(in the rows, 100 means zero)
Each row of numbers stands for one thing and depends on some of the facts below. Use the named rows to name the rest.

Named rows:
107  123  86  132  125  92  129  84  114: brono
130  106  103  121  97  102  153  104  97: kleke
139  125  89  129  109  92  171  65  88: ruflus
108  118  89  108  131  95  88  85  102: disa
82  80  88  104  106  101  111  107  109: dofli
74  83  118  154  111  106  70  85  104: flota
93  65  120  142  91  110  97  106  99: vuflo
99  53  102  99  108  122  89  124  91: klisu
78  147  104  68  86  82  96  96  63: naklu
84  107  90  83  111  98  81  91  87: dutepo
76  86  83  88  99  95  108  112  108: gagra
158  90  113  69  56  108  100  114  147: klotrun
111  68  96  85  105  117  108  128  94: plurar
73  157  152  132  60  75  89  95  57: fuzik
77  93  82  103  107  94  101  69  102: vuron
135  118  95  84  87  91  61  81  169: klobuklo
117  70  90  92  109  115  119  128  92: fosir
94  98  92  93  113  103  84  87  95: skubres
97  131  101  121  100  88  103  87  117: gritrelek
97  117  93  100  121  93  75  88  101: fozek

There are 2 kinds of fact about the things: trudrel, grapur.
fazu: grapur 338
diru: grapur 229
plekor: trudrel fosir,zopladruk; grapur 811
lobre: grapur 338
brogotam: grapur 18
temi: grapur 18
dofli: grapur 18
dibro: trudrel treral,lobre,kigum; grapur 18
netrak: grapur 338
flomuga: trudrel febrel,plurar,dofli; grapur 338
treral: grapur 338
bruklabok: grapur 113
grugruk: grapur 811
sekle: grapur 18
nebrar: grapur 229
fosir: grapur 338
fozek: grapur 229
gritrelek: trudrel temi; grapur 740
ruflus: trudrel febrel,netrak,brusas,brono,disa; grapur 113
skamu: trudrel dobek,klobuklo,kigum; grapur 338
klotrun: trudrel dobek; grapur 338
kepludi: grapur 811
klisu: grapur 338
kigum: grapur 338
merin: grapur 338
dutepo: grapur 811
stolom: trudrel treral,flota; grapur 338
kleke: trudrel brono,grugruk; grapur 18
fuzik: trudrel treral,groran,drotator; grapur 740
studrul: grapur 811
disa: grapur 229
brusas: grapur 811
vemo: grapur 229
dobek: grapur 338
vuron: grapur 113
masken: trudrel groran; grapur 113
klobuklo: grapur 229
vuflo: trudrel flota,vibren,klisu; grapur 18
skubres: grapur 811
plurar: grapur 338
plitre: trudrel netrak,vuron,fazu,diru,fosir,stelibros; grapur 811
brono: grapur 740
gagri: trudrel klobuklo; grapur 740
flota: grapur 740
vepi: grapur 229
feklem: grapur 811
naklu: trudrel brogotam,dutepo,plitin,vemo,kepludi,studrul,groran,feklem,nebrar,gelin; grapur 811
febrel: grapur 338
ruvom: grapur 113
flazok: grapur 740
groran: grapur 229
zotis: grapur 740
vibren: grapur 18
stelibros: grapur 811
sekli: trudrel brogotam,gagra,vepi; grapur 740
gropla: trudrel bruklabok; grapur 18
fimuno: trudrel brogotam,brusas,flazok,stelibros; grapur 338
gagra: grapur 18
gelin: grapur 113
plitin: grapur 338
zopladruk: grapur 18
drotator: grapur 740

Rows to name:
A row may be one of the things named above.
98  53  104  96  106  122  87  128  94 | klisu
91  149  97  103  96  74  117  91  109 | sekli
142  88  103  101  101  113  134  127  83 | flomuga
127  134  105  104  71  85  93  74  176 | gagri
93  64  123  144  90  115  96  103  97 | vuflo
96  53  105  97  104  118  88  127  94 | klisu
90  99  96  92  115  102  85  87  92 | skubres
81  110  86  81  96  89  127  108  94 | brogotam
145  75  103  58  66  112  83  114  162 | dobek
64  120  103  116  105  85  81  93  104 | drotator
64  172  123  83  82  67  76  104  40 | groran
103  65  146  128  73  121  78  129  60 | treral
106  121  85  106  129  96  88  89  99 | disa
122  61  153  143  68  126  95  125  62 | stolom
108  125  84  133  125  94  129  84  114 | brono
77  123  88  108  113  87  100  88  117 | flazok
172  87  120  69  42  107  89  113  172 | skamu
103  99  104  108  88  100  126  108  107 | gropla
101  55  108  95  96  117  83  129  98 | lobre
138  122  91  131  109  91  168  67  84 | ruflus
138  107  99  84  98  100  156  133  75 | fimuno
129  117  102  103  109  103  113  81  88 | plekor
102  61  150  124  72  121  77  134  60 | treral
104  101  91  100  122  103  103  88  93 | grugruk
73  160  129  93  56  68  110  82  43 | masken
71  113  91  113  116  91  90  85  119 | zotis
102  58  148  125  71  121  76  129  59 | treral
119  64  114  83  79  117  79  122  124 | kigum
91  74  96  70  101  106  92  129  93 | plitin
104  109  88  93  125  103  108  90  86 | stelibros

Now the same things, written a new way:
Some things and their rows:
105  90  114  112  88  123  98  111  104  87  155  82  93  110  116  96  104  95  119  94  108  117  94  94  106  96  114  112  121  109  115  97  110  96: gropla
105  96  105  100  86  134  88  111  112  87  135  99  77  104  125  80  100  88  105  92  109  91  90  103  115  104  118  102  130  126  108  100  70  97: klotrun
105  104  94  105  81  127  82  96  103  105  148  85  88  91  116  96  96  91  85  109  100  113  93  82  121  113  128  113  100  121  121  104  98  105: ruflus
113  97  98  110  89  126  97  94  114  93  128  94  81  84  121  92  96  91  103  104  95  105  98  87  116  108  117  110  109  126  108  96  94  103: flomuga
96  88  102  121  77  112  89  108  114  89  132  103  74  133  101  92  81  102  109  110  112  102  84  92  104  103  118  104  99  99  123  96  96  109: vuflo
86  106  107  99  93  125  88  123  100  102  131  88  83  79  93  93  86  85  97  97  107  123  100  96  115  116  116  114  105  103  116  80  82  111: masken
101  98  110  109  96  114  104  89  95  98  127  90  72  108  111  94  101  98  95  105  93  122  107  89  112  105  108  112  116  94  89  91  117  103: gritrelek
108  87  90  110  114  116  72  99  98  96  147  81  95  103  96  83  79  94  108  98  99  98  96  92  91  92  107  109  116  113  112  95  98  92: dibro
99  101  104  105  122  117  107  113  110  102  135  82  80  102  119  89  94  100  99  96  102  109  87  92  113  102  112  103  92  117  116  113  89  103: stelibros
114  97  88  103  115  129  92  99  108  91  117  92  88  95  116  87  84  91  105  99  98  100  94  97  114  100  105  98  112  119  102  102  79  91: kigum
102  98  102  113  108  128  105  111  102  98  150  89  101  114  102  89  100  86  108  90  108  95  86  98  105  97  115  105  86  107  106  107  101  109: brogotam
100  103  100  103  114  118  95  108  108  93  119  85  80  101  122  111  87  89  106  104  117  101  90  99  114  103  105  107  95  114  103  99  100  106: nebrar
112  98  95  112  97  131  102  97  118  92  123  94  88  84  123  95  91  90  105  106  95  104  94  88  122  104  113  101  101  123  108  95  90  101: febrel
100  99  101  110  104  123  99  124  106  92  133  87  94  117  118  90  77  100  109  91  99  111  82  91  115  96  98  109  101  110  117  93  104  101: zopladruk
98  96  105  106  118  126  105  113  112  102  125  83  74  98  118  93  94  99  104  108  106  109  95  96  115  99  112  101  93  108  117  106  84  102: studrul
101  98  103  107  116  123  104  107  112  104  136  80  78  95  122  92  97  99  99  106  102  105  92  89  112  103  119  102  88  119  118  113  94  102: brusas
100  101  101  111  108  126  102  100  96  98  139  79  79  108  122  89  93  90  90  103  102  106  86  96  115  98  108  92  97  109  97  97  99  111: flazok
107  96  97  115  101  134  94  112  108  95  134  85  94  104  118  97  86  94  112  103  102  104  93  88  112  94  105  106  96  107  117  95  106  103: dofli
109  102  95  110  101  124  104  104  113  91  128  94  87  93  124  90  85  93  101  96  96  106  87  90  122  108  110  101  99  128  108  101  90  104: netrak
102  102  97  105  109  120  91  105  109  93  123  86  80  98  128  113  87  91  102  104  116  101  90  93  117  104  107  108  95  120  107  102  100  104: disa

Name these rows:
Some rows may be things named above.
94  103  106  103  112  106  102  117  112  101  144  85  72  104  121  80  87  109  92  86  94  116  83  85  114  111  108  113  106  126  118  110  91  99 | plitre
102  97  104  108  108  130  101  107  118  102  125  83  72  91  127  96  91  101  100  114  104  107  96  89  116  100  112  103  89  114  122  106  88  104 | grugruk
101  99  100  113  110  127  105  112  106  100  147  88  103  113  99  88  102  86  108  91  108  98  85  95  105  97  115  106  87  108  105  107  102  109 | brogotam
90  98  114  105  112  124  107  119  113  108  135  86  69  88  103  86  99  90  104  97  110  109  97  99  105  106  120  109  95  105  112  99  81  111 | naklu
99  98  102  111  109  127  98  106  92  95  128  77  76  96  117  93  81  91  94  103  101  112  95  95  113  96  105  93  100  106  100  83  95  107 | drotator
107  86  92  113  94  101  86  89  112  83  127  99  74  98  91  86  74  96  104  106  100  106  89  92  102  110  119  100  113  115  107  96  78  101 | stolom
100  94  101  116  94  126  96  116  112  91  129  95  91  121  112  96  81  96  111  107  109  103  86  95  114  96  109  102  89  101  119  95  100  106 | vibren
95  90  100  119  93  116  95  96  101  87  126  87  66  119  114  94  76  100  92  115  108  106  86  96  110  101  112  86  96  98  105  94  93  109 | flota
96  103  106  106  112  105  101  118  111  101  143  84  71  105  122  79  86  108  93  86  96  117  82  85  114  111  110  113  107  125  118  111  91  100 | plitre
94  93  103  113  107  117  84  104  91  99  141  81  69  80  97  83  78  88  93  98  98  115  99  94  97  104  111  103  108  106  101  72  90  108 | fuzik
112  97  100  112  87  126  97  94  115  92  128  94  84  88  122  93  97  90  103  102  95  107  99  86  118  111  118  110  109  126  108  97  95  102 | flomuga
97  108  93  94  111  123  86  105  107  106  96  97  73  113  122  104  86  96  101  105  108  84  100  99  115  99  94  118  105  103  97  106  98  105 | klobuklo
100  101  101  109  109  128  103  101  92  97  139  80  78  107  120  90  95  90  93  101  103  105  88  93  114  98  109  92  96  108  96  95  100  109 | flazok
107  97  102  98  94  142  94  116  114  87  129  97  79  104  131  86  98  89  109  93  111  91  88  106  122  97  112  96  123  124  108  99  67  94 | dobek
102  98  110  107  96  112  103  88  96  98  129  88  74  107  112  94  102  98  96  106  93  120  106  90  115  103  106  109  117  96  90  94  117  104 | gritrelek
87  105  108  104  110  120  93  126  109  97  119  84  71  75  109  105  79  83  110  95  118  109  94  100  107  108  106  113  95  112  105  75  90  113 | groran
115  97  92  104  115  122  97  100  106  87  123  90  93  91  112  90  84  91  108  98  95  106  91  95  117  103  106  96  106  120  101  98  86  96 | lobre
105  95  98  111  93  122  105  106  117  83  111  102  80  106  113  95  82  93  107  106  105  102  86  97  121  108  113  95  100  111  107  99  83  105 | klisu
88  103  106  106  113  120  91  124  107  95  119  84  71  76  110  105  81  83  109  95  120  110  96  99  107  108  105  116  95  112  105  75  89  113 | groran

